Below are the code and all the weights of a small trained network. Each question names an input and a class and asks about switching units off, where a switched-off unit gives its printed mean instead of its output.

import numpy as np


def w(rows, s, z=0):
    codes = np.array(rows[::2]) - 128.0
    scale = np.full(codes.shape[1], s)
    scale[-1] = z or s
    return codes * scale


def norm(h):
    return h / np.sqrt((h * h).mean(-1, keepdims=True) + 1e-5)


def f(y):
    return np.maximum(y, 0)


def log_softmax(a):
    a = a - a.max(-1, keepdims=True)
    return a - np.log(np.exp(a).sum(-1, keepdims=True))


def net(x, mask):
    res = np.array(x, float).reshape(1, 7) / 4 @ E
    u = 0
    for l in range(4):
        y = f(norm(res) @ A[l][:, :-1].T + A[l][:, -1])
        res = res + np.where(mask[u : u + 9], y, B[l][:, -1]) @ B[l][:, :-1]
        u += 9
    return log_softmax(norm(res)[-1] @ U[:, :-1].T + U[:, -1])


A, B = {}, {}
E = w([
[128,129,128,127],'x0',
[90,254,74,172],'x1',
[35,128,77,11],'x2',
[128,129,126,127],'x3',
[127,128,129,128],'x4',
[220,222,170,38],'x5',
[127,127,128,127],'x6',
],0.00085)
A[0] = w([
[95,180,114,174,159],'L0N0',
[121,136,69,21,67],'L0N1',
[129,106,99,124,85],'L0N2',
[3,82,106,148,88],'L0N3',
[36,103,92,73,84],'L0N4',
[102,65,95,224,143],'L0N5',
[191,99,24,119,252],'L0N6',
[188,85,194,107,174],'L0N7',
[91,137,72,167,140],'L0N8',
],0.0024,0.0014)
B[0] = w([
[190,186,157,84,204],'L0N0',
[52,116,250,108,198],'L0N1',
[113,106,116,120,132],'L0N2',
[254,122,46,134,221],'L0N3',
[244,112,83,119,207],'L0N4',
[24,182,233,132,238],'L0N5',
[108,122,227,155,252],'L0N6',
[86,51,166,168,244],'L0N7',
[153,165,180,97,194],'L0N8',
],0.0021,0.0014)
A[1] = w([
[169,2,99,111,102],'L1N0',
[101,85,199,127,121],'L1N1',
[198,136,128,203,87],'L1N2',
[36,144,38,101,83],'L1N3',
[132,171,173,126,133],'L1N4',
[244,55,101,120,131],'L1N5',
[69,190,162,134,104],'L1N6',
[178,57,140,176,255],'L1N7',
[141,199,7,175,143],'L1N8',
],0.0028,0.0014)
B[1] = w([
[67,251,129,142,199],'L1N0',
[187,90,149,109,205],'L1N1',
[87,169,131,81,173],'L1N2',
[218,122,123,141,160],'L1N3',
[103,134,79,139,188],'L1N4',
[103,182,49,109,186],'L1N5',
[95,123,51,105,177],'L1N6',
[125,126,41,112,253],'L1N7',
[173,50,167,94,186],'L1N8',
],0.0031,0.002)
A[2] = w([
[91,134,100,86,126],'L2N0',
[191,148,86,129,93],'L2N1',
[92,113,119,163,1],'L2N2',
[140,132,162,184,56],'L2N3',
[149,123,129,94,99],'L2N4',
[253,124,62,123,52],'L2N5',
[131,139,95,117,171],'L2N6',
[123,192,99,94,174],'L2N7',
[49,105,144,138,173],'L2N8',
],0.0036,0.00089)
B[2] = w([
[137,154,92,135,193],'L2N0',
[124,86,138,111,196],'L2N1',
[183,134,115,90,144],'L2N2',
[134,118,47,86,154],'L2N3',
[130,117,122,102,171],'L2N4',
[184,4,92,135,232],'L2N5',
[151,124,120,164,184],'L2N6',
[125,63,119,189,253],'L2N7',
[173,136,140,145,179],'L2N8',
],0.0034,0.0019)
A[3] = w([
[158,117,166,106,115],'L3N0',
[184,179,104,81,170],'L3N1',
[166,168,151,252,251],'L3N2',
[130,104,72,116,189],'L3N3',
[251,93,131,156,82],'L3N4',
[61,186,58,143,228],'L3N5',
[34,65,119,134,106],'L3N6',
[157,92,169,131,93],'L3N7',
[154,84,107,157,149],'L3N8',
],0.0037,0.0015)
B[3] = w([
[123,128,75,64,153],'L3N0',
[134,104,130,183,180],'L3N1',
[7,150,202,48,240],'L3N2',
[168,158,155,155,229],'L3N3',
[92,93,160,189,252],'L3N4',
[198,165,5,124,213],'L3N5',
[136,235,150,121,153],'L3N6',
[119,184,103,161,166],'L3N7',
[146,146,168,154,229],'L3N8',
],0.0029,0.0026)
U = w([
[58,125,254,199,184],'0',
[211,21,131,183,189],'1',
[187,184,16,131,179],'2',
[149,99,161,1,33],'3',
[27,220,128,112,6],'4',
],0.009,0.0017)

Each question gives the input, the list of numbers given to net, and the class t.
The units are the neurons (one row each of A and B). Each row of codes is followed by its name. A weight is (code - 128) times the scale printed after its matrix; where a second scale follows, it is the last column's (A, B and U).
mask holds one flag per neuron, layer by layer. A switched-off neuron (its flag False) gives its mean, the last column of its row in B, instead of its output. The means were averaged over made-up inputs and are rounded, as every weight is.
A unit's drop is (log p(t) with every unit on - log p(t) with that unit switched off) / (log p(t) with every unit on - log p(t) with every unit switched off).
The circuit of an input: a set's keep is (log p(t) with only the set's units on - log p(t) with every unit switched off) / (log p(t) with every unit on - log p(t) with every unit switched off). Starting from the 12 units with the biggest drops (on a tie, the unit counted first), units are removed one at a time, each time the one whose removal leaves the highest keep (on an exact tie, the one counted first), for as long as the keep stays at least 0.8.
units of the circuit, in order: the units of the circuit, biggest drop first
unit that matters most: the unit with the biggest drop
k most important neurons: the k neurons with the biggest drops, biggest first
k most important neurons of layer l: the k neurons of layer l with the biggest drops, biggest first
input [-8,-1,0,7,-2,-7,-3], class 0: units of the circuit, in order => L0N5, L2N5
input [-5,3,3,-1,-2,-6,-6], class 1: unit that matters most => L0N3
input [-7,-2,1,-1,4,0,-1], class 2: 2 most important neurons => L0N5, L1N7
input [-1,0,-6,5,0,-1,8], class 0: 2 most important neurons => L1N0, L1N5
input [-6,7,1,5,-7,-6,5], class 1: 4 most important neurons => L0N3, L1N8, L1N3, L1N0
input [-4,5,-2,0,-4,0,7], class 4: 2 most important neurons of layer 2 => L2N5, L2N8
input [6,-2,1,-7,4,-6,-3], class 2: 2 most important neurons => L0N3, L0N1
input [2,1,-7,7,-8,4,-4], class 0: 2 most important neurons => L1N2, L1N8
input [-7,3,1,3,5,-6,7], class 1: 3 most important neurons => L0N3, L1N0, L1N8
input [6,1,-8,-2,-7,-3,2], class 4: 3 most important neurons of layer 1 => L1N8, L1N2, L1N7
input [4,7,2,-1,-3,-8,-4], class 1: 3 most important neurons of layer 1 => L1N3, L1N8, L1N0
input [-4,0,8,0,0,-4,8], class 2: 3 most important neurons => L1N0, L1N1, L0N1
input [-7,7,-2,3,0,-8,-8], class 4: 2 most important neurons => L3N2, L0N5
input [4,1,-5,-5,2,-3,-2], class 4: unit that matters most => L2N5
input [-7,7,-2,-2,6,-2,7], class 4: 2 most important neurons => L3N2, L1N7
input [3,3,-2,4,-8,0,8], class 4: 2 most important neurons => L0N3, L3N2
input [3,0,2,-8,3,-7,0], class 2: 2 most important neurons => L0N3, L0N4
input [5,6,-8,3,-5,-1,-7], class 4: 2 most important neurons => L3N2, L0N3
input [-4,3,0,-7,-8,-6,-2], class 4: 3 most important neurons => L0N5, L3N2, L2N5
input [-7,2,-4,-7,5,-5,-1], class 4: unit that matters most => L3N2
input [-3,-6,-1,6,6,-8,1], class 0: 3 most important neurons => L0N5, L2N8, L1N1
input [-8,3,-7,-8,-3,3,8], class 0: 2 most important neurons of layer 0 => L0N3, L0N4
input [-5,-8,5,-4,-5,0,0], class 2: 3 most important neurons of layer 2 => L2N0, L2N5, L2N1
input [-7,8,-6,-4,-2,-1,2], class 4: 2 most important neurons of layer 3 => L3N2, L3N5
input [1,8,8,4,-3,-4,-3], class 1: 2 most important neurons of layer 1 => L1N3, L1N8
input [3,3,-5,5,-6,7,-6], class 0: 3 most important neurons of layer 0 => L0N3, L0N4, L0N5
input [-2,6,-5,-4,-2,7,3], class 0: unit that matters most => L3N2
input [3,5,-1,7,1,4,-1], class 0: 3 most important neurons of layer 0 => L0N3, L0N5, L0N4
